Below is a small trained network, with its code and all its weights. Each question gives an input and a class and asks what happens when units are switched off, that is, made to give their printed mean instead of their output.

import numpy as np


def w(rows, s, z=0):
    codes = np.array(rows[::2]) - 128.0
    scale = np.full(codes.shape[1], s)
    scale[-1] = z or s
    return codes * scale


def f(y):
    return y / 2 * (1 + np.tanh(0.7978845608 * (y + 0.044715 * y**3)))


def log_softmax(a):
    a = a - a.max(-1, keepdims=True)
    return a - np.log(np.exp(a).sum(-1, keepdims=True))


def net(x, mask):
    res = np.array(x, float).reshape(1, 4) / 4 @ E
    y = f(res @ A[0][:, :-1].T + A[0][:, -1])
    res = res + np.where(mask, y, B[0][:, -1]) @ B[0][:, :-1]
    return log_softmax(res[-1] @ U[:, :-1].T + U[:, -1])


A, B = {}, {}
E = w([
[237,79,163,71,52,44],'x0',
[70,65,24,225,78,19],'x1',
[2,100,186,15,158,34],'x2',
[171,17,48,68,231,153],'x3',
],0.0059)
A[0] = w([
[102,195,176,164,54,113,66],'neuron 0',
[157,164,159,178,105,153,226],'neuron 1',
[68,179,87,171,169,199,39],'neuron 2',
[223,111,66,169,145,193,49],'neuron 3',
[109,155,209,37,168,161,71],'neuron 4',
[120,92,58,208,94,79,48],'neuron 5',
[157,54,60,92,172,155,48],'neuron 6',
[49,166,84,188,194,198,74],'neuron 7',
[43,108,186,48,144,102,8],'neuron 8',
[85,195,176,144,55,108,42],'neuron 9',
[82,98,52,174,93,69,42],'neuron 10',
[115,85,176,50,118,43,165],'neuron 11',
[154,50,77,98,205,132,55],'neuron 12',
[66,162,102,174,195,169,64],'neuron 13',
[216,160,100,225,109,220,81],'neuron 14',
[28,167,106,132,193,168,67],'neuron 15',
[169,117,81,206,98,162,1],'neuron 16',
[190,93,147,105,81,91,27],'neuron 17',
[155,102,150,83,85,91,16],'neuron 18',
[162,174,182,71,160,175,49],'neuron 19',
[51,83,85,136,104,41,45],'neuron 20',
[160,97,167,85,91,77,37],'neuron 21',
[1,128,156,87,180,112,69],'neuron 22',
[208,175,164,131,138,209,32],'neuron 23',
[135,203,165,187,66,135,35],'neuron 24',
[204,100,152,103,90,69,78],'neuron 25',
[131,50,90,74,190,127,35],'neuron 26',
[195,108,138,101,89,83,33],'neuron 27',
[163,51,79,126,192,160,48],'neuron 28',
[94,179,181,172,59,112,51],'neuron 29',
[167,178,184,74,162,180,54],'neuron 30',
[223,120,127,122,75,105,66],'neuron 31',
[145,169,194,73,163,171,102],'neuron 32',
],0.0087,0.0048)
B[0] = w([
[73,155,215,88,218,90,190],'neuron 0',
[62,156,92,114,127,137,223],'neuron 1',
[224,108,202,111,63,184,188],'neuron 2',
[32,55,153,54,103,36,203],'neuron 3',
[151,54,40,198,155,41,217],'neuron 4',
[192,102,122,214,195,88,202],'neuron 5',
[108,184,238,98,201,97,186],'neuron 6',
[202,142,203,144,71,225,224],'neuron 7',
[128,1,62,93,70,18,196],'neuron 8',
[81,140,237,76,219,75,179],'neuron 9',
[228,100,129,252,178,95,199],'neuron 10',
[107,121,99,83,62,181,253],'neuron 11',
[70,176,236,101,208,96,198],'neuron 12',
[189,129,191,126,72,188,186],'neuron 13',
[72,27,60,40,31,57,254],'neuron 14',
[203,137,199,92,34,199,197],'neuron 15',
[170,26,102,134,88,20,166],'neuron 16',
[219,121,233,134,85,189,151],'neuron 17',
[183,84,179,111,71,153,140],'neuron 18',
[221,118,141,219,230,87,189],'neuron 19',
[185,76,60,210,166,40,206],'neuron 20',
[178,110,179,104,64,170,157],'neuron 21',
[146,26,110,54,27,123,214],'neuron 22',
[177,27,59,201,135,8,190],'neuron 23',
[72,103,232,68,191,69,181],'neuron 24',
[203,151,206,147,72,226,180],'neuron 25',
[72,146,222,83,185,71,186],'neuron 26',
[228,148,233,131,80,175,151],'neuron 27',
[78,156,224,100,177,107,185],'neuron 28',
[88,141,225,104,210,90,180],'neuron 29',
[181,97,131,232,158,136,196],'neuron 30',
[172,133,168,91,54,193,170],'neuron 31',
[147,134,74,216,169,97,207],'neuron 32',
],0.0086,0.0057)
U = w([
[103,67,83,66,69,71,142],'0',
[192,122,90,249,203,96,115],'1',
[61,173,216,64,223,120,105],'2',
[195,154,174,110,52,225,95],'3',
[64,161,22,101,108,165,224],'4',
[128,212,90,150,192,200,6],'5',
[130,212,89,144,186,201,6],'6',
],0.012,0.013)

Each question gives the input, the list of numbers given to net, and the class t.
The units are the neurons (one row each of A and B). Each row of codes is followed by its name. A weight is (code - 128) times the scale printed after its matrix; where a second scale follows, it is the last column's (A, B and U).
mask holds one flag per neuron, in row order. A switched-off neuron (its flag False) gives its mean, the last column of its row in B, instead of its output. The means were averaged over made-up inputs and are rounded, as every weight is.
A unit's drop is (log p(t) with every unit on - log p(t) with that unit switched off) / (log p(t) with every unit on - log p(t) with every unit switched off).
The circuit of an input: a set's keep is (log p(t) with only the set's units on - log p(t) with every unit switched off) / (log p(t) with every unit on - log p(t) with every unit switched off). Starting from the 12 units with the biggest drops (on a tie, the unit counted first), units are removed one at a time, each time the one whose removal leaves the highest keep (on an exact tie, the one counted first), for as long as the keep stays at least 0.8.
units of the circuit, in order: the units of the circuit, biggest drop first
most important unit: the unit with the biggest drop
top k neurons: the k neurons with the biggest drops, biggest first
drop when u is switched off: that unit's drop, to one decimal
input [-6,-7,2,2], class 1: most important unit	neuron 4
input [7,6,-3,2], class 3: units of the circuit, in order	neuron 31; neuron 25
input [3,-8,-5,-8], class 1: top 4 neurons	neuron 23; neuron 30; neuron 19; neuron 32
input [1,6,-2,6], class 1: top 3 neurons	neuron 10; neuron 5; neuron 20
input [-7,-4,-6,2], class 3: top 2 neurons	neuron 7; neuron 2
input [-6,0,5,4], class 3: units of the circuit, in order	neuron 15; neuron 7
input [-3,-6,6,-3], class 0: top 2 neurons	neuron 22; neuron 8
input [8,-7,6,4], class 3: top 2 neurons	neuron 11; neuron 25
input [-2,6,5,3], class 1: top 2 neurons	neuron 10; neuron 20
input [-6,2,3,-6], class 2: top 2 neurons	neuron 9; neuron 0
input [-8,4,-8,-3], class 0: top 2 neurons	neuron 14; neuron 16
input [8,0,-3,7], class 3: top 2 neurons	neuron 25; neuron 31
input [-4,5,-6,0], class 0: top 2 neurons	neuron 14; neuron 3
input [-3,-6,-1,-6], class 1: top neuron	neuron 23
input [4,7,1,7], class 1: top 3 neurons	neuron 20; neuron 10; neuron 5
input [-1,-1,-7,6], class 0: drop when neuron 14 is switched off	0.6
input [1,1,-5,6], class 2: drop when neuron 28 is switched off	0.2
input [-4,-4,5,-5], class 0: drop when neuron 8 is switched off	0.6
